Each row has a name. After each piece below comes the name of the row it's from, unless a question asks for something else. Each question is about the rows just above it. Places in a row count from 1.

[ 93 126  85  86]  sem
[118  84 165 122]  Zabok
[135 173  85 126]  zak
[107  82 131  92]  ruvuv
[142 126 173 168]  Vonev
[150 164 165 171]  Lugel
[150 164 142 117]  Zimu
Where in the named rows is [92]?
ruvuv, 4
Row and place of [117] in the named rows:
Zimu, 4
Which value is in both Zabok and Lugel?
[165]
Row and place of [93] in the named rows:
sem, 1

[125 188 132  96 101  82  91  95] = zak
[122 191 131  95 100  75  90  93] = Tilaf
[131 163 151 114  98  94 105 171] = tup
[140 123 133 137 139 155 137 141] = Pov
[141  79  94 142 175 156 153 174] = sipo
[148  91  95 135 172  91 144 171] = Vonev
[134  82 117 161  92 151 141 171] = Lugel
[139 189 173 116  88 142 102 140] = sem
The one value in Lugel and Vonev:
[171]
Which value is in both Pov and Lugel?
[141]
Row and place of [175] in the named rows:
sipo, 5
The one value in Vonev and Lugel:
[171]

[114 140 146 118] = Zimu
[114 109 124 147] = paro
[146 120 148 162] = Pov
[114 120 185 135] = Lugel
[114 109 146 147] = ruvuv
[114 120  77 109] = tup
[136 120  96 124] = sem
[ 94 120 108 147] = Zabok
[102  81 146 124] = sipo
[138 120 159 124] = Tilaf
q: [114 109 124 147]
paro
Shared by ruvuv and Zabok:
[147]
Row and place of [148] in the named rows:
Pov, 3
Row and place of [140] in the named rows:
Zimu, 2
Where in the named rows is [135]?
Lugel, 4
The one value in Tilaf and paro:
[124]
The one value in Lugel and Tilaf:
[120]

[142 120 136 124 149 138 149 183 107 107 150 160 149 145 141 163 134 134
 140  83 120 121 168 155 120 140 119 104 144  99 140 160 112 106 149 159
  76 133 153  92 148 138 135]  tup
[101 116 184 159 101 182 147 107 112 171 142 100 131 127  97 118 143 107
 147 141  92 122 102 124 106  90 170 126 148 160 130 104 126 137  88  95
 153  99 138 165 105 125 122]  sem
[119 127 181 159 106 175 151 122 110 155 136 106 142 151 110 135 131 126
 153 145 106 124 122 143 101  96 175 117 134 165 126 132 124 148 114 118
 150 112 141 155 121 146  92]  ruvuv
[118 127 183 160 105 176 151 121 109 156 136 105 142 151 109 135 131 126
 153 146 105 124 121 143 100  94 177 116 146 167 126 132 123 149 113 117
 151 111 141 157 120 147  90]  Zabok
[119 127 181 159 106 175 153 122 110 155 136 106 142 151 110 135 131 126
 153 145 106 124 122 143 101  96 175 117 146 165 126 132 124 148 114 118
 150 118 124 159 114 125 119]  Lugel
[123 130 163 150 109 157 142 120 114 144 128 109 137 148 116 132 124 130
 144 144 115 125 123 140 104 103 163 118 137 158 122 134 124 147 121 122
 147 118 134 147 131 145  95]  zak
[118 127 183 160 105 176 151 121 109 156 136 105 142 151 109 135 131 126
 153 144 105 124 121 143 102  94 177 116 146 167 126 132 123 149 113 117
 151 111 141 157 120 147  90]  Vonev
The row with [101 116 184 159 101 182 147 107 112 171 142 100 131 127  97 118 143 107
 147 141  92 122 102 124 106  90 170 126 148 160 130 104 126 137  88  95
 153  99 138 165 105 125 122] is
sem
q: [142 120 136 124 149 138 149 183 107 107 150 160 149 145 141 163 134 134
 140  83 120 121 168 155 120 140 119 104 144  99 140 160 112 106 149 159
  76 133 153  92 148 138 135]
tup
Which row holds [118 127 183 160 105 176 151 121 109 156 136 105 142 151 109 135 131 126
 153 146 105 124 121 143 100  94 177 116 146 167 126 132 123 149 113 117
 151 111 141 157 120 147  90]?
Zabok
Where in the named rows is [83]?
tup, 20
q: [123 130 163 150 109 157 142 120 114 144 128 109 137 148 116 132 124 130
 144 144 115 125 123 140 104 103 163 118 137 158 122 134 124 147 121 122
 147 118 134 147 131 145  95]
zak

[171  79 156 127] = sem
[ 84  94  88 109] = Vonev
[133 158 172 174] = Tilaf
[149 112  90 126] = sipo
[126  78  77  96] = Lugel
[133  95  81 150] = Zimu
[150  82 150 157] = tup
[171 116 122  78] = Pov
[ 97 136  88 148] = ruvuv
[ 82 100 149 157] = zak
[117 106 172 148] = paro
[163 116 138 165] = Zabok
Where in the named rows is [90]?
sipo, 3
Which value is in both paro and Tilaf?
[172]
Shared by Lugel and sipo:
[126]
Shared by ruvuv and paro:
[148]
Which value is in both Zimu and tup?
[150]
Shared by Zabok and Pov:
[116]
[126  78  77  96] is in which row?
Lugel

[124 108 127 139 103 135 144 136 147  89 149 145 141 128 133 123 172 125
 149 127 107 120 149 119  97 122] : sipo
[145 120 146 150 144  99 106 128 132 107 146 114 129 137 151 128 111 117
 145 142 111 143 113 108  97 110] : tup
[153 129 145 111  79 126 154 135 138 125 119 130 145 112 179 105 158 119
 130 129 120 145 154 168 106 127] : Zabok
[145 120 146 150 144  99 106 128 132 107 146 114 129 137 151 128 111 117
 145 142 131 136 154 120 118 136] : Zimu
[136 110 154 130 128 118 157 150 132 132 126 128 131 128 170 100 119 124
 142 122 112 142 122 120 143 124] : ruvuv
[130 151  98 123 113 149 123 100 126 124 141 140 107 124 145 127 132 129
 109 151 156 106 117 136 112 110] : zak
Row and place of [170] in the named rows:
ruvuv, 15
q: [124 108 127 139 103 135 144 136 147  89 149 145 141 128 133 123 172 125
 149 127 107 120 149 119  97 122]
sipo
[109] is at row and place
zak, 19

[ 95 150 155 153 109 124 101]  Lugel
[140 121  94 139 146 110 150]  Zabok
[138 127 101 133 143 118 140]  Zimu
[102 181 152 111 124 160  86]  Vonev
[140 134 101 128 145 124 133]  Pov
[ 80 160 166 121 105 142  99]  Tilaf
[ 82 165 154 117 110 141  95]  sipo
[142  79 103 139 141 111 152]  ruvuv
[112 169 119 112 134 143  96]  zak
[137 128  89 136 148  80 146]  paro
[130 121 166 128 113 143 123]  sem
Row and place of [118] in the named rows:
Zimu, 6
Row and place of [109] in the named rows:
Lugel, 5
The one value in Tilaf and ruvuv:
[142]
Which value is in both Tilaf and paro?
[80]

[108 112 156 127 138 103 133] : sipo
[130 147 118 132  92  83  82] : Zabok
[159 115 104 130 118 119 119] : tup
[160 103 105 114 140 178 177] : Vonev
[124 124 135 126 129 130 130] : paro
[170  79 161 140 100  72  73] : Tilaf
[102 128 126 128 128 127 127] : zak
[126 111 127 124 136 142 141] : Zimu
[129 133 133 129 119 117 117] : Pov
Which value is in both zak and sipo?
[127]
Which value is in both Vonev and sipo?
[103]
The one value in Zimu and sipo:
[127]
The one value in Pov and paro:
[129]
[156] is at row and place
sipo, 3

[116 132 128  83] : Tilaf
[116 132  82 179] : sipo
[155  82 153  77] : Zimu
[116 132 152  84] : Zabok
[152] is at row and place
Zabok, 3
[128] is at row and place
Tilaf, 3
[155] is at row and place
Zimu, 1
Row and place of [83] in the named rows:
Tilaf, 4

[114 118 117 116 143 121] -> Vonev
[ 95 153 114 116  96 121] -> ruvuv
[139 136 107 163  96 152] -> Pov
The one value in Pov and ruvuv:
[96]
Row and place of [163] in the named rows:
Pov, 4
Row and place of [152] in the named rows:
Pov, 6
The one value in ruvuv and Pov:
[96]

[130 135 118 137 128 129 127 128 134 129 128 128 128 123 129 127 127 123
 125 126 123 128 129 128 127 127 128 128 131 125 125 119 129 125 126 107
 131] : tup
[133 130 110 132 128 129 134 125 140 129 142 128 131 115 129 128 134 119
 130 126 115 114 129 127 132 126 127 127 128 123 127 107 130  99 123 120
 131] : Lugel
[130 122 118 137 128 129 127 128 134 129 128 128 128 123 129 127 127 123
 125 126 123 120 129 128 127 127 128 128 130 125 125 119 129 125 122 107
 131] : Zabok
[133 137 105 132 128 129 139 124 145 128 142 128 128 114 131 129 127 117
 132 127 107 115 129 125 126 124 126 124 126 123 128 101 131 124 122 120
 131] : sem
[132 130 105 134 128 129 132 126 143 129 135 128 119 118 132 128 126 116
 129 126 112 114 130 127 135 125 127 126 127 122 127 105 125 125 127 120
 132] : zak
[130 128 120 132 129 129 129 127 132 129 134 128 162 122 125 128 127 124
 129 126 125 120 129 128 114 127 128 128 130 125 128 120 132 124 126 123
 131] : sipo
[133 137 105 132 128 129 124 124 145 128 142 128 149 114 131 129 128 117
 132 127 107 115 129 125 126 124 126 124 126 123 128 101 131 124 122 120
 131] : Zimu
[133 133 108 132 128 129 135 125 142 129 142 128  77 115 129 128 127 118
 131 126 113 114 129 127 149 125 127 126 128 123 127 105 126 128 130 126
 131] : paro
[128 124 131 133 128 129 122 129 124 130 127 128 190 129 125 127 128 128
 126 126 138 125 135 131 107 130 130 132 131 127 127 135 132 105 128 120
 135] : Pov
[130 118 118 132 128 128 130 127 134 128 129 128 135 123 132 128 127 123
 128 127 122 121 129 128 141 127 127 128 127 125 127 118 125 126 132 127
 131] : Vonev
[128 124 131 133 128 129 122 127 124 130 127 128 190 129 125 127 128 128
 126 126 138 125 130 131 107 130 130 132 131 127 125 135 132 105 128 121
 135] : Tilaf
[127 128 139 131 128 136 125 128 120 129 128 128 114 131 124 128 128 133
 128 126 139 132 128 130 127 130 130 130 130 130 128 140 127 134 125 120
 131] : ruvuv
[128 124 131 133 128 129 122 127 124 130 127 128 190 129 125 127 128 128
 126 126 138 125 130 131 107 130 130 132 131 127 125 135 132 105 128 121
 135] is in which row?
Tilaf
Which row holds [130 122 118 137 128 129 127 128 134 129 128 128 128 123 129 127 127 123
 125 126 123 120 129 128 127 127 128 128 130 125 125 119 129 125 122 107
 131]?
Zabok
[132 130 105 134 128 129 132 126 143 129 135 128 119 118 132 128 126 116
 129 126 112 114 130 127 135 125 127 126 127 122 127 105 125 125 127 120
 132] is in which row?
zak
Which row holds [133 137 105 132 128 129 139 124 145 128 142 128 128 114 131 129 127 117
 132 127 107 115 129 125 126 124 126 124 126 123 128 101 131 124 122 120
 131]?
sem

[ 91 112 138 150 151 125 144 119 113 104 132 140 159 123 130 122 127 131
 131 150 143 126 143 113 124 123 148] -> Zabok
[ 87 130 129 138 161 121 128 122 138 116 114 124 148 116 126 132 153 136
 121 141 150 113 151 108 133 139 165] -> sem
[100 104 117 158 138 141 147 147  96 101 119 152 150 108 152 119 137 126
 138 136 148 118 134 123 122 132 136] -> ruvuv
[ 80 106 140 141 145 116 144 129 119 108 127 115 131 138 138 128 136 135
 142 149 148 131 134 114 126 110 146] -> paro
[109 111 108 151 138 137 150 123 144  98  98 140 124 125 134 120 139 137
 156 154 152 121 147 124 135 136 147] -> Pov
[ 96  92 138 150 155 121 139 128 146 119 106 127 125 137 115 122 145 117
 149 144 147 109 144 136 108 135 150] -> zak
[101 109 111 141 149 133 139 141 140  98 120 126 148 108 145 119 155 139
 132 129 147 117 138 112 119 145 161] -> Zimu
[122 103 125 168 154 126 135 145 119  98 119 156 157 126 134 121 139 124
 169 140 144 125 133 118 106 109 145] -> sipo
[ 91 113 133 156 143 142 131 139 104 114 112 130 115 112 147 130 143 123
 141 139 167 115 147 127 134 115 142] -> tup
[114 105 119 161 126 141 158 131 145 107 121 150 140 125 120 121 130 138
 150 161 158 135 164 124 128 131 136] -> Vonev
[ 77 110 138 140 148 108 144 130 119 100 115 118 127 142 152 124 136 153
 146 150 137 124 116 107 128 111 138] -> Tilaf
[107 105 120 162 135 125 150 127 135 127 113 143 134 119 131 129 129 138
 162 160 141 129 144 121 134 123 141] -> Lugel
q: [114 105 119 161 126 141 158 131 145 107 121 150 140 125 120 121 130 138
 150 161 158 135 164 124 128 131 136]
Vonev
q: [ 87 130 129 138 161 121 128 122 138 116 114 124 148 116 126 132 153 136
 121 141 150 113 151 108 133 139 165]
sem

[124 113 126 130 132 137 123 121 128 119 135 132 127 140 130 130 142 126
 126 125 129 160 142 135 124 128  92 123 119 126 133 134 121 134 127 128
 128 142 121 127 125 125 133] : Pov
[129 139 130 133 127 124 120 124 103 123 128 127 126 146 110 127 146 125
 130 128 124 154 139 128 113 123 125 134 130 126 110 115 138 131 132 128
 130 128 127 120 125 129 126] : Zabok
[123 116 124 106 126 131 138 118 136 146 115 130 149 121 140 127 125 126
 126 120 124 104 139 127 135 126  91 122 136 128 137 139 123 128 131 126
 130 125 126 125 121 131 130] : sipo
[127 134 126 124 127 127 126 114 139 129 129 128 117 114 129 123 113 134
 129 128 128  65 143 128 123 131 145 140 146 123 131 120 132 122 128 123
 128 139 130 131 130 129 129] : ruvuv
[134 136 135 140 131 118 140 138 107 120 126 130 111 119 117 137 119 136
 132 136 134 127 113 135 126 128 118 131 140 103 138 132 122 133 117 128
 127 123 136 130 123 125 130] : Tilaf
[120 119 132 134 131 131 135 140 121 122 138 124 132 122 143 129 125 126
 125 134 130 125 149 125 122 128 137 106 121 130 134 137 118 119 129 130
 119 123 131 122 129 126 127] : Lugel
[128 132 116 104 128 130 131 128 125 131 129 121 127 130 128 126 128 132
 126 122 128  84 141 131 132 128 146 111 132 140 118 136 133 128 124 123
 127 129 125 129 128 130 127] : paro
[129 139 130 133 127 124 120 124 103 123 128 127 126 146 110 127 146 125
 130 128 124 154 139 128 113 123 125 134 130 126 110 115 138 131 132 128
 130 128 127 120 125 122 126] : sem
[125 123 144 131 124 134 134 112 139 133 121 128 129 127 117 136 128 140
 128 142 124 156 140 126 133 155 141 121 134 135 126 113 129 129 131 128
 122 121 125 130 128 128 130] : tup
[125 123 136 127 136 135 124 116 122 119 136 127 147 112 121 120  84 127
 131 130 134  98 160 136 124 128  98 126 120 118 130 128 134 131 133 125
 119 123 127 144 122 127 132] : zak
[120 119 132 134 131 131 135 140 121 122 138 124 132 122 143 129 125 126
 125 134 130 125 149 125 122 128 137 106 121 130 134 137 118 119 129 130
 119 123 131 122 129 126 127] is in which row?
Lugel
Where do [123 116 124 106 126 131 138 118 136 146 115 130 149 121 140 127 125 126
 126 120 124 104 139 127 135 126  91 122 136 128 137 139 123 128 131 126
 130 125 126 125 121 131 130] appear?
sipo

[128 116 136 117 105 131 139 131 100 132 130 127 114 135 114 129 144 124
 130 133 102 127 143 139 123 129 120 130 128 147 145 111 128 130 116 146
 127 136 123 109 120 124 123 120 133 157 145 134 118 127 141 133 133] = zak
[120 114 129 130 134 125 108 136 131 168 129 126 160 129 146 132 141 166
 119 129 119 130  80 121 117 132 138 142 146 137 132 118 127 120 109 131
 116 144 127 145 135  94 120 116 124 121 137 145 145 132 127 144 135] = Vonev
[127 113 139 119 108 131 142 140  98 141 121 132 117 127 103 122 139 130
 146 138 112 109 140 139 125 143 136 137 140 136 140 111 128 117 127 152
 131 125 130 117 134 127 126 126 125 130 137 130 121 131 144 134 129] = paro
[124 117 111 142 134 127 114 125 120 132 131 119 161 126 138 132 129 158
 113 120 127 125  88 117 131 150 135 142 149 128 124 128 125 127 116 136
 120 144 134 146 132  90 119 107 129 108 140 143 129 152 124 142 146] = sipo
[122 116 127 134 136 128 109 135 126 164 130 124 157 128 144 130 145 165
 119 128 120 126  84 121 116 137 141 145 149 136 127 118 133 119 104 127
 115 143 120 147 135  90 120 112 124 123 140 148 144 136 125 139 134] = Pov
[110 124 143 130 133 138 127 144 122 110 126 117 135 125 133 122 138 138
 121 109 119 129 149 124 133 134 128 139  97 131 160 156 129 134 147 121
 138 115 127 127 131 132 139 131 131 140 116 107 112 138 118 137 149] = sem
[115 124 137 128 129 147 125 153 138 123 120 121 125 115 135 128 139 150
 116 113 115 133 151 124 120 123 135 135  97 125 158 156 123 135 142 128
 136 113 124 124 136 123 147 135 141 129 103 112 102 139 125 122 152] = ruvuv
[116 126 132 136 125 141 135 149 129 108 124 120 131 113 149 122 143 146
 114 112 122 137 144 116 131 138 133 133  99 122 149 145 121 121 144 121
 143 123 112 128 119 126 143 134 143 124 109 120 106 134 116 131 146] = Tilaf
[134 124 113 134 141 121 107 109 120 144 127 118 165 129 142 138 131 157
 119 106 123 132  91 126 114 151 145 137 149 129 127 113 141 119 119 135
 113 141 131 141 127  87 110 118 133 116 137 142 142 145 110 140 145] = Lugel
[131 119 112 145 133 128 111 128 119 130 132 121 160 128 138 136 130 160
 108 115 124 122  89 119 129 155 139 141 146 131 126 124 123 138 117 135
 124 141 144 146 132  88 118 107 123 121 139 143 130 154 122 142 147] = Zimu
[134 128 140 131 126 147 130 151 141 124 119 117 125 117 135 130 140 149
 121 111 115 129 146 127 122 129 135 136  95 126 157 141 127 125 141 127
 138 105 127 120 134 124 143 130 140 128 106 113 103 141 123 118 150] = Zabok
[131 124 114 132 144 124 110 128 122 145 125 119 163 126 142 136 134 154
 119 115 129 125  89 127 113 156 145 139 146 132 128 114 140 123 121 134
 113 143 119 140 126  89 112 117 127 130 141 145 142 141 109 142 145] = tup
q: [134 128 140 131 126 147 130 151 141 124 119 117 125 117 135 130 140 149
 121 111 115 129 146 127 122 129 135 136  95 126 157 141 127 125 141 127
 138 105 127 120 134 124 143 130 140 128 106 113 103 141 123 118 150]
Zabok
Which row holds [116 126 132 136 125 141 135 149 129 108 124 120 131 113 149 122 143 146
 114 112 122 137 144 116 131 138 133 133  99 122 149 145 121 121 144 121
 143 123 112 128 119 126 143 134 143 124 109 120 106 134 116 131 146]?
Tilaf
Which row holds [124 117 111 142 134 127 114 125 120 132 131 119 161 126 138 132 129 158
 113 120 127 125  88 117 131 150 135 142 149 128 124 128 125 127 116 136
 120 144 134 146 132  90 119 107 129 108 140 143 129 152 124 142 146]?
sipo
Row and place of [166] in the named rows:
Vonev, 18

[161 145  81 130 163 152] -> tup
[146 177  96 130 110 108] -> Lugel
[155  93  99 136  88 144] -> ruvuv
[114 149  79  81 171 144] -> Tilaf
[135 107 139 177 136 149] -> zak
[117 127 102 152 105 183] -> Vonev
[110 109  84  81  76  96] -> Zabok
Row and place of [108] in the named rows:
Lugel, 6
Which value is in both Tilaf and tup?
[81]

